Here is a tiny trained network, its code and every weight. The questions are about switching its units off for an input and a target symbol, where a switched-off unit gives its printed mean instead of its output.

import numpy as np


def w(rows, s, z=0):
    codes = np.array(rows[::2]) - 128.0
    scale = np.full(codes.shape[1], s)
    scale[-1] = z or s
    return codes * scale


def f(y):
    return y / 2 * (1 + np.tanh(0.7978845608 * (y + 0.044715 * y**3)))


def softmax(a):
    e = np.exp(a - a.max(-1, keepdims=True))
    return e / e.sum(-1, keepdims=True)


def log_softmax(a):
    a = a - a.max(-1, keepdims=True)
    return a - np.log(np.exp(a).sum(-1, keepdims=True))


def net(x, mask):
    ids = ['αβγδεζηθλμξπστφω'.index(c) for c in x.split()]
    T = len(ids)
    res = E[ids] + P[:T]
    u = 0
    for l in range(3):
        r = res
        for j in range(2):
            rows = slice(2 * j, 2 * j + 2)
            q, k, v = (r @ M[l][rows].T for M in (Q, K, V))
            z = softmax(np.where(np.tri(T) > 0, q @ k.T / 2**0.5, -1e9)) @ v
            o = O[l][rows]
            res = res + np.where(mask[u + j], z, o[:, -1]) @ o[:, :-1]
        u += 2
        y = f(res @ A[l][:, :-1].T + A[l][:, -1])
        res = res + np.where(mask[u : u + 4], y, B[l][:, -1]) @ B[l][:, :-1]
        u += 4
    return log_softmax(res[-1] @ U[:, :-1].T + U[:, -1])


Q, K, V, O, A, B = {}, {}, {}, {}, {}, {}
E = w([
[133,137,188],'α',
[208,138,160],'β',
[144,121,198],'γ',
[142,142,125],'δ',
[167,3,81],'ε',
[151,121,69],'ζ',
[140,163,169],'η',
[200,139,3],'θ',
[75,126,212],'λ',
[126,137,122],'μ',
[136,136,28],'ξ',
[57,153,174],'π',
[183,165,126],'σ',
[99,123,187],'τ',
[131,130,85],'φ',
[99,153,126],'ω',
],0.012)
P = w([
[106,91,114],'0',
[140,132,253],'1',
[125,17,107],'2',
[90,222,49],'3',
[177,111,238],'4',
[47,76,73],'5',
[120,196,99],'6',
],0.016)
Q[0] = w([
[176,154,119],'L0H0',
[152,73,181],'L0H0',
[57,199,75],'L0H1',
[122,7,114],'L0H1',
],0.013)
K[0] = w([
[194,125,151],'L0H0',
[119,135,116],'L0H0',
[139,250,138],'L0H1',
[78,204,102],'L0H1',
],0.012)
V[0] = w([
[208,99,184],'L0H0',
[59,2,142],'L0H0',
[245,114,139],'L0H1',
[199,153,125],'L0H1',
],0.01)
O[0] = w([
[2,50,87,198],'L0H0',
[225,15,31,253],'L0H0',
[7,92,103,144],'L0H1',
[72,71,52,115],'L0H1',
],0.0076,0.0034)
A[0] = w([
[73,157,95,255],'L0N0',
[203,177,35,83],'L0N1',
[108,46,253,137],'L0N2',
[148,131,233,81],'L0N3',
],0.0068,0.0032)
B[0] = w([
[66,194,25,223],'L0N0',
[114,155,171,185],'L0N1',
[75,79,1,254],'L0N2',
[132,153,167,187],'L0N3',
],0.0085,0.0041)
Q[1] = w([
[159,162,84],'L1H0',
[81,207,255],'L1H0',
[141,58,141],'L1H1',
[69,77,166],'L1H1',
],0.0078)
K[1] = w([
[123,166,228],'L1H0',
[44,221,253],'L1H0',
[233,25,245],'L1H1',
[147,255,177],'L1H1',
],0.0068)
V[1] = w([
[103,207,196],'L1H0',
[114,145,43],'L1H0',
[174,105,18],'L1H1',
[103,254,126],'L1H1',
],0.0054)
O[1] = w([
[150,104,94,2],'L1H0',
[169,209,221,166],'L1H0',
[116,175,156,210],'L1H1',
[254,88,166,96],'L1H1',
],0.0057,0.0081)
A[1] = w([
[182,130,3,207],'L1N0',
[186,174,108,181],'L1N1',
[168,86,219,127],'L1N2',
[253,143,118,4],'L1N3',
],0.0067,0.0022)
B[1] = w([
[104,187,255,253],'L1N0',
[101,235,136,149],'L1N1',
[113,60,170,135],'L1N2',
[200,177,121,118],'L1N3',
],0.0073,0.004)
Q[2] = w([
[137,61,163],'L2H0',
[127,117,7],'L2H0',
[120,47,223],'L2H1',
[174,97,188],'L2H1',
],0.012)
K[2] = w([
[254,90,31],'L2H0',
[164,157,179],'L2H0',
[165,139,44],'L2H1',
[175,115,56],'L2H1',
],0.0098)
V[2] = w([
[58,160,183],'L2H0',
[56,22,198],'L2H0',
[13,253,18],'L2H1',
[243,254,160],'L2H1',
],0.0088)
O[2] = w([
[255,79,114,216],'L2H0',
[110,204,172,119],'L2H0',
[178,97,16,193],'L2H1',
[193,80,70,3],'L2H1',
],0.0098,0.0057)
A[2] = w([
[155,168,205,202],'L2N0',
[147,2,244,7],'L2N1',
[183,214,102,173],'L2N2',
[156,168,85,246],'L2N3',
],0.0084,0.0013)
B[2] = w([
[86,110,239,203],'L2N0',
[209,153,101,245],'L2N1',
[230,87,165,252],'L2N2',
[40,4,190,229],'L2N3',
],0.013,0.0031)
U = w([
[182,131,87,156],'α',
[95,88,57,113],'β',
[114,171,167,128],'γ',
[69,157,129,97],'δ',
[27,59,149,1],'ε',
[121,168,182,68],'ζ',
[192,180,182,82],'η',
[98,124,122,128],'θ',
[91,176,134,128],'λ',
[171,166,133,133],'μ',
[37,184,9,149],'ξ',
[117,142,133,153],'π',
[90,136,120,143],'σ',
[53,91,103,143],'τ',
[108,131,108,171],'φ',
[138,149,115,182],'ω',
],0.011,0.0091)

Each question gives the input, a string of symbols that net reads in full, and the target symbol t.
The units are the heads (2 rows each of Q, K, V and O) and the neurons (one row each of A and B). Each row of codes is followed by its name. A weight is (code - 128) times the scale printed after its matrix; where a second scale follows, it is the last column's (O, A, B and U).
mask holds one flag per unit, layer by layer, with each layer's heads first. A switched-off unit (its flag False) gives its mean, the last column of its rows in O or B, instead of its output. The means were averaged over made-up inputs and are rounded, as every weight is.
A unit's drop is (log p(t) with every unit on - log p(t) with that unit switched off) / (log p(t) with every unit on - log p(t) with every unit switched off).
top k neurons: the k neurons with the biggest drops, biggest first
top k neurons in layer l: the k neurons of layer l with the biggest drops, biggest first
heads that matter: for each layer, one digit per head in row order, 1 if its drop is at least 0.15 and else 0, layers parted by /
input γ β η σ β θ τ, target ξ: top 2 neurons in layer 2 -> (L2N0, L2N2)
input β φ γ β ζ γ, target ξ: top 2 neurons -> (L2N2, L2N0)
input μ β λ π β δ δ, target ξ: heads that matter -> 11 / 00 / 00
input π ξ τ ζ, target α: top 2 neurons -> (L1N0, L1N1)
input ξ β τ, target α: heads that matter -> 11 / 00 / 01
input μ θ ξ ζ, target β: heads that matter -> 01 / 00 / 11
input τ ξ β β φ, target ξ: heads that matter -> 01 / 00 / 00
input β μ ζ, target ξ: heads that matter -> 11 / 01 / 01
input μ β β ξ β σ λ, target ξ: top 2 neurons in layer 0 -> (L0N2, L0N3)
input β τ ξ δ β τ β, target ξ: top 2 neurons in layer 1 -> (L1N0, L1N1)
input μ θ θ τ, target β: top 2 neurons -> (L2N3, L1N0)
input τ π ξ ζ, target η: top 3 neurons -> (L2N2, L0N0, L0N2)
input ξ β β, target α: top 2 neurons -> (L2N1, L1N3)
input ξ θ β ω ξ ω β, target α: top 2 neurons in layer 0 -> (L0N0, L0N2)
input π δ τ, target η: top 2 neurons -> (L2N1, L0N0)
input γ π μ π β α, target η: heads that matter -> 11 / 00 / 00
input α ξ μ ξ, target α: heads that matter -> 00 / 00 / 10
input ξ ω π, target α: top neuron -> (L2N1)
input β σ θ, target ξ: heads that matter -> 11 / 00 / 01
input ξ ξ α, target α: top neuron in layer 1 -> (L1N3)
input τ θ φ θ ξ π τ, target α: top neuron in layer 0 -> (L0N0)
input β σ φ β τ β, target ξ: top 4 neurons -> (L0N2, L1N0, L2N2, L2N0)
input ζ π π σ, target η: top 2 neurons -> (L2N2, L0N0)
input λ ξ β θ, target α: heads that matter -> 00 / 01 / 10
input ξ μ λ α β λ η, target ξ: top 3 neurons -> (L0N2, L1N0, L2N2)
input π β σ, target η: top 2 neurons in layer 2 -> (L2N1, L2N3)
input μ π π θ, target η: top 2 neurons -> (L2N2, L0N0)
